Below is a small trained network, with its code and all its weights. Each question gives an input and a target symbol and asks what happens when units are switched off, that is, made to give their printed mean instead of their output.

import numpy as np


def w(rows, s, z=0):
    codes = np.array(rows[::2]) - 128.0
    scale = np.full(codes.shape[1], s)
    scale[-1] = z or s
    return codes * scale


def f(y):
    return y / 2 * (1 + np.tanh(0.7978845608 * (y + 0.044715 * y**3)))


def softmax(a):
    e = np.exp(a - a.max(-1, keepdims=True))
    return e / e.sum(-1, keepdims=True)


def log_softmax(a):
    a = a - a.max(-1, keepdims=True)
    return a - np.log(np.exp(a).sum(-1, keepdims=True))


def net(x, mask):
    ids = ['Ψβγδζηθλμξπστφω'.index(c) for c in x.split()]
    T = len(ids)
    res = E[ids] + P[:T]
    r = res
    for j in range(2):
        rows = slice(4 * j, 4 * j + 4)
        q, k, v = (r @ M[0][rows].T for M in (Q, K, V))
        z = softmax(np.where(np.tri(T) > 0, q @ k.T / 4**0.5, -1e9)) @ v
        o = O[0][rows]
        res = res + np.where(mask[j], z, o[:, -1]) @ o[:, :-1]
    y = f(res @ A[0][:, :-1].T + A[0][:, -1])
    res = res + np.where(mask[2:18], y, B[0][:, -1]) @ B[0][:, :-1]
    return log_softmax(res[-1] @ U[:, :-1].T + U[:, -1])


Q, K, V, O, A, B = {}, {}, {}, {}, {}, {}
E = w([
[145,154,138,156,166,121,160,191,69],'Ψ',
[193,130,106,152,46,139,144,127,70],'β',
[32,152,134,59,137,157,136,135,98],'γ',
[107,31,140,140,125,153,90,190,155],'δ',
[125,175,185,136,117,88,88,164,80],'ζ',
[158,196,84,75,134,163,154,108,200],'η',
[144,142,102,163,192,40,117,105,117],'θ',
[125,63,177,166,105,67,143,132,170],'λ',
[190,98,107,101,184,143,185,189,136],'μ',
[80,102,246,102,147,150,155,114,140],'ξ',
[194,101,123,182,63,180,127,221,194],'π',
[120,156,191,141,55,175,42,167,85],'σ',
[251,125,169,104,188,192,149,96,205],'τ',
[111,119,172,214,100,158,8,146,109],'φ',
[92,45,148,110,96,98,224,67,71],'ω',
],0.022)
P = w([
[100,87,128,173,235,188,165,122,116],'0',
[119,152,144,88,88,70,165,144,173],'1',
[113,57,148,124,214,220,163,102,89],'2',
[124,149,161,45,89,75,151,121,157],'3',
[114,41,161,97,212,221,145,80,71],'4',
[133,161,167,26,91,77,144,105,145],'5',
[125,25,160,70,210,226,145,70,58],'6',
[132,160,166,11,94,73,131,100,132],'7',
],0.011)
Q[0] = w([
[210,156,176,94,132,86,120,176,153],'head 0',
[188,155,65,124,48,143,96,109,202],'head 0',
[89,158,156,87,204,120,96,119,164],'head 0',
[33,84,205,84,179,151,131,184,163],'head 0',
[182,144,129,154,116,70,141,186,142],'head 1',
[152,78,215,83,209,184,163,5,63],'head 1',
[163,124,160,71,123,138,125,197,100],'head 1',
[114,100,197,89,110,148,115,105,69],'head 1',
],0.013)
K[0] = w([
[174,163,133,114,142,105,110,155,104],'head 0',
[164,146,89,143,126,159,104,130,181],'head 0',
[100,148,141,89,150,116,126,64,112],'head 0',
[51,105,152,70,184,89,96,148,136],'head 0',
[163,123,136,148,117,107,151,197,113],'head 1',
[119,133,156,6,153,151,168,24,140],'head 1',
[155,139,136,91,129,115,120,136,105],'head 1',
[134,156,158,78,109,134,100,23,98],'head 1',
],0.019)
V[0] = w([
[35,80,100,99,153,85,106,152,109],'head 0',
[145,117,94,130,50,100,163,80,47],'head 0',
[162,151,172,94,125,150,98,38,123],'head 0',
[115,162,182,135,121,174,147,117,224],'head 0',
[35,172,43,115,98,205,61,178,76],'head 1',
[185,200,138,121,169,205,82,107,214],'head 1',
[3,159,155,115,96,191,202,81,169],'head 1',
[78,187,38,63,130,109,149,165,151],'head 1',
],0.0063)
O[0] = w([
[79,97,159,134,69,137,121,75,157,95],'head 0',
[106,165,86,154,147,89,116,135,158,130],'head 0',
[122,128,129,176,99,155,143,158,137,184],'head 0',
[115,142,126,75,117,147,102,146,67,129],'head 0',
[157,110,152,136,55,201,170,134,54,4],'head 1',
[176,203,196,82,166,150,81,3,128,83],'head 1',
[20,182,91,84,92,176,159,100,125,139],'head 1',
[145,151,187,141,113,166,205,114,132,22],'head 1',
],0.0076,0.0027)
A[0] = w([
[140,66,139,125,148,233,109,115,119,21],'neuron 0',
[86,119,101,108,68,110,149,190,138,38],'neuron 1',
[136,94,122,116,195,176,201,98,160,161],'neuron 2',
[171,134,102,129,195,205,130,162,102,2],'neuron 3',
[106,74,106,215,187,178,124,130,96,26],'neuron 4',
[123,166,190,183,90,107,103,129,81,110],'neuron 5',
[149,115,158,119,11,53,141,128,118,32],'neuron 6',
[158,51,179,139,211,105,117,171,120,78],'neuron 7',
[113,58,167,150,179,206,71,168,162,89],'neuron 8',
[62,123,145,179,148,170,100,97,89,44],'neuron 9',
[144,171,49,118,152,177,54,125,200,95],'neuron 10',
[123,198,62,167,117,159,109,93,102,141],'neuron 11',
[141,153,89,77,89,65,218,113,166,94],'neuron 12',
[88,105,96,94,160,179,163,64,180,3],'neuron 13',
[160,121,144,166,104,219,99,90,93,144],'neuron 14',
[87,184,188,82,81,143,85,191,163,106],'neuron 15',
],0.011,0.0075)
B[0] = w([
[45,159,134,146,107,63,86,90,132,182],'neuron 0',
[206,150,216,65,28,84,93,125,113,162],'neuron 1',
[88,131,68,56,79,120,59,158,185,223],'neuron 2',
[181,60,169,55,87,70,148,56,96,170],'neuron 3',
[154,232,134,120,52,120,213,49,172,175],'neuron 4',
[115,154,94,46,134,66,135,235,176,236],'neuron 5',
[95,216,86,179,80,215,114,32,166,204],'neuron 6',
[122,157,180,186,68,187,144,85,122,255],'neuron 7',
[131,133,95,70,165,103,134,117,35,212],'neuron 8',
[247,151,43,101,119,142,143,117,155,177],'neuron 9',
[75,91,93,164,85,92,205,137,72,164],'neuron 10',
[132,101,137,66,183,106,114,131,150,150],'neuron 11',
[86,156,137,146,236,180,52,94,81,186],'neuron 12',
[214,178,158,254,197,114,156,221,120,177],'neuron 13',
[106,80,158,178,145,176,69,181,182,203],'neuron 14',
[141,47,78,170,118,100,204,75,124,251],'neuron 15',
],0.0081,0.0074)
U = w([
[160,134,135,144,176,38,69,78,112,95],'Ψ',
[137,183,89,108,70,21,123,155,168,90],'β',
[144,99,160,108,95,125,80,122,71,185],'γ',
[90,83,143,145,147,110,159,96,166,199],'δ',
[143,159,151,86,167,155,87,142,218,246],'ζ',
[135,184,191,155,159,118,129,212,55,198],'η',
[198,145,126,58,105,96,113,89,145,4],'θ',
[253,89,74,163,129,126,138,134,160,187],'λ',
[162,105,85,130,116,87,38,179,125,62],'μ',
[196,227,71,129,96,152,56,117,100,28],'ξ',
[149,187,158,107,108,169,178,96,106,40],'π',
[96,137,92,126,74,203,126,168,164,127],'σ',
[109,138,31,85,171,126,138,131,86,172],'τ',
[59,177,132,111,103,125,86,97,99,17],'φ',
[123,148,137,183,120,134,110,76,181,119],'ω',
],0.0082,0.004)

Each question gives the input, a string of symbols that net reads in full, and the target symbol t.
The units are the heads (4 rows each of Q, K, V and O) and the neurons (one row each of A and B). Each row of codes is followed by its name. A weight is (code - 128) times the scale printed after its matrix; where a second scale follows, it is the last column's (O, A, B and U).
mask holds one flag per unit, heads first, then neurons. A switched-off unit (its flag False) gives its mean, the last column of its rows in O or B, instead of its output. The means were averaged over made-up inputs and are rounded, as every weight is.
A unit's drop is (log p(t) with every unit on - log p(t) with that unit switched off) / (log p(t) with every unit on - log p(t) with every unit switched off).
The circuit of an input: a set's keep is (log p(t) with only the set's units on - log p(t) with every unit switched off) / (log p(t) with every unit on - log p(t) with every unit switched off). Starting from the 12 units with the biggest drops (on a tie, the unit counted first), units are removed one at a time, each time the one whose removal leaves the highest keep (on an exact tie, the one counted first), for as long as the keep stays at least 0.8.
circuit, biggest first: the units of the circuit, biggest drop first
unit that matters most: the unit with the biggest drop
top k neurons: the k neurons with the biggest drops, biggest first
heads that matter: for each layer, one digit per head in row order, 1 if its drop is at least 0.15 and else 0, layers parted by /
input Ψ θ Ψ, target π: circuit, biggest first : neuron 7; neuron 4
input θ ω β μ Ψ ζ β, target β: top 2 neurons : neuron 1; neuron 4
input ζ ζ β β τ β ζ φ, target μ: top 3 neurons : neuron 5; neuron 14; neuron 4
input ζ ζ η β η ζ μ, target ζ: circuit, biggest first : head 1; neuron 2
input β β φ θ ω β ω, target β: circuit, biggest first : head 1; neuron 1; neuron 4
input β ω ζ ζ γ β σ, target σ: circuit, biggest first : head 1; neuron 14
input η π β ξ μ β ζ η, target τ: unit that matters most : neuron 10
input ξ φ η β σ, target ζ: top 2 neurons : neuron 14; neuron 5
input β Ψ δ, target φ: circuit, biggest first : neuron 0; neuron 8; neuron 7; head 0
input τ β φ ζ ζ φ, target μ: heads that matter : 01
input ξ φ β, target τ: heads that matter : 11
input β ω μ ζ ζ δ ζ, target β: top 2 neurons : neuron 1; neuron 12
input ζ ζ ζ η τ ζ ζ, target Ψ: heads that matter : 01
input ζ ζ φ, target ξ: unit that matters most : neuron 9
input Ψ η η ζ β ζ δ, target ζ: circuit, biggest first : head 1; neuron 14
input π Ψ ξ Ψ β, target τ: top 2 neurons : neuron 7; neuron 1
input ζ ζ ζ σ, target σ: circuit, biggest first : head 1; neuron 6; neuron 14; neuron 5
input ζ η Ψ γ, target π: circuit, biggest first : head 1; neuron 1
input ζ ξ β ζ μ ζ π, target γ: top 2 neurons : neuron 3; neuron 8
input τ Ψ ζ ζ Ψ, target Ψ: circuit, biggest first : head 1
input ζ ζ ξ, target τ: circuit, biggest first : head 1; neuron 8; neuron 9
input Ψ ζ Ψ, target π: top 2 neurons : neuron 4; neuron 7
input Ψ η Ψ, target ζ: top 2 neurons : neuron 2; neuron 14
input μ ζ γ ζ θ Ψ ζ, target σ: circuit, biggest first : head 1; neuron 14
input ζ ζ ζ η, target τ: top 2 neurons : neuron 12; neuron 10
input η ζ β σ ζ, target ζ: top 2 neurons : neuron 14; neuron 5
